Here is a tiny trained network, its code and every weight. The questions are about switching its units off for an input and a class, where a switched-off unit gives its printed mean instead of its output.

import numpy as np


def w(rows, s, z=0):
    codes = np.array(rows[::2]) - 128.0
    scale = np.full(codes.shape[1], s)
    scale[-1] = z or s
    return codes * scale


def norm(h):
    return h / np.sqrt((h * h).mean(-1, keepdims=True) + 1e-5)


def f(y):
    return y / 2 * (1 + np.tanh(0.7978845608 * (y + 0.044715 * y**3)))


def log_softmax(a):
    a = a - a.max(-1, keepdims=True)
    return a - np.log(np.exp(a).sum(-1, keepdims=True))


def net(x, mask):
    res = np.array(x, float).reshape(1, 6) / 4 @ E
    u = 0
    for l in range(2):
        y = f(norm(res) @ A[l][:, :-1].T + A[l][:, -1])
        res = res + np.where(mask[u : u + 4], y, B[l][:, -1]) @ B[l][:, :-1]
        u += 4
    return log_softmax(norm(res)[-1] @ U[:, :-1].T + U[:, -1])


A, B = {}, {}
E = w([
[135,230,72,172,147,191,38],'x0',
[118,134,115,115,105,122,116],'x1',
[61,57,114,193,131,159,33],'x2',
[2,108,118,93,144,233,165],'x3',
[108,144,157,149,107,126,125],'x4',
[95,152,151,148,91,115,123],'x5',
],0.0059)
A[0] = w([
[190,88,133,183,77,161,65,122],'0.n0',
[143,37,97,226,126,38,55,3],'0.n1',
[157,98,179,67,145,197,159,137],'0.n2',
[97,107,129,128,2,117,135,172],'0.n3',
],0.006,0.002)
B[0] = w([
[104,212,93,111,118,148,136,203],'0.n0',
[71,114,129,86,115,144,251,255],'0.n1',
[100,164,125,113,70,96,152,166],'0.n2',
[160,123,122,106,139,95,157,177],'0.n3',
],0.012,0.0028)
A[1] = w([
[89,81,114,173,133,160,3,33],'1.n0',
[74,18,142,145,125,131,94,3],'1.n1',
[84,81,132,127,116,153,177,158],'1.n2',
[68,165,78,145,131,177,142,123],'1.n3',
],0.011,0.0034)
B[1] = w([
[89,139,96,43,178,95,166,190],'1.n0',
[171,231,139,204,178,100,2,162],'1.n1',
[92,164,83,130,194,142,85,237],'1.n2',
[209,22,194,140,81,103,183,255],'1.n3',
],0.0094,0.0061)
U = w([
[237,56,140,146,15,98,189,177],'0',
[2,121,105,102,187,107,179,219],'1',
[183,245,109,201,160,90,4,2],'2',
],0.0092,0.00058)

Each question gives the input, the list of numbers given to net, and the class t.
The units are the neurons (one row each of A and B). Each row of codes is followed by its name. A weight is (code - 128) times the scale printed after its matrix; where a second scale follows, it is the last column's (A, B and U).
mask holds one flag per neuron, layer by layer. A switched-off neuron (its flag False) gives its mean, the last column of its row in B, instead of its output. The means were averaged over made-up inputs and are rounded, as every weight is.
A unit's drop is (log p(t) with every unit on - log p(t) with that unit switched off) / (log p(t) with every unit on - log p(t) with every unit switched off).
The circuit of an input: a set's keep is (log p(t) with only the set's units on - log p(t) with every unit switched off) / (log p(t) with every unit on - log p(t) with every unit switched off). Starting from all 8 units, units are removed one at a time, each time the one whose removal leaves the highest keep (on an exact tie, the one counted first), for as long as the keep stays at least 0.8.
units of the circuit, in order: the units of the circuit, biggest drop first
k most important neurons: the k neurons with the biggest drops, biggest first
k most important neurons of layer l: the k neurons of layer l with the biggest drops, biggest first
input [-6,-4,2,4,-8,7], class 2: units of the circuit, in order	(1.n1; 0.n1)
input [-4,-2,3,-5,6,6], class 1: units of the circuit, in order	(0.n1; 1.n3)
input [4,-1,-6,1,1,-1], class 0: 3 most important neurons	(1.n2; 1.n1; 0.n3)
input [-6,5,8,7,1,-2], class 2: units of the circuit, in order	(1.n1)
input [2,-6,-5,-4,1,-6], class 2: 2 most important neurons	(1.n3; 0.n1)
input [-7,4,3,5,-1,-2], class 2: units of the circuit, in order	(1.n1; 0.n1)
input [6,7,6,-6,1,-2], class 0: units of the circuit, in order	(0.n1; 1.n3)
input [-8,4,1,4,7,7], class 2: 2 most important neurons of layer 0	(0.n1; 0.n0)
input [-1,2,1,8,5,-2], class 2: 4 most important neurons	(1.n1; 0.n0; 0.n1; 1.n2)
input [1,-8,1,0,-6,-8], class 0: units of the circuit, in order	(1.n2; 0.n1)
input [7,5,7,-3,-5,2], class 0: units of the circuit, in order	(1.n3; 0.n1)
input [8,0,6,0,3,0], class 0: 2 most important neurons	(1.n3; 1.n2)
input [8,2,4,0,-1,-2], class 0: 2 most important neurons	(1.n3; 1.n2)
input [0,-7,6,-5,6,-1], class 1: units of the circuit, in order	(0.n1)
input [0,5,2,1,5,8], class 2: units of the circuit, in order	(0.n1; 1.n3; 0.n3)
input [7,-3,1,0,8,-2], class 0: 4 most important neurons	(1.n3; 1.n2; 1.n1; 0.n0)
input [0,7,4,-3,7,-1], class 1: 3 most important neurons	(0.n1; 1.n2; 0.n3)
input [-6,-4,2,-4,4,4], class 1: 2 most important neurons	(1.n3; 0.n1)
input [-1,7,1,8,-6,5], class 2: 2 most important neurons of layer 1	(1.n1; 1.n2)
input [1,-3,7,-1,3,7], class 0: 2 most important neurons of layer 1	(1.n3; 1.n0)
input [7,7,0,3,0,-3], class 0: units of the circuit, in order	(1.n3)
input [-3,-8,1,-7,3,-1], class 1: units of the circuit, in order	(0.n1; 1.n3)
input [-4,3,7,-5,-5,4], class 1: 2 most important neurons	(0.n1; 1.n2)
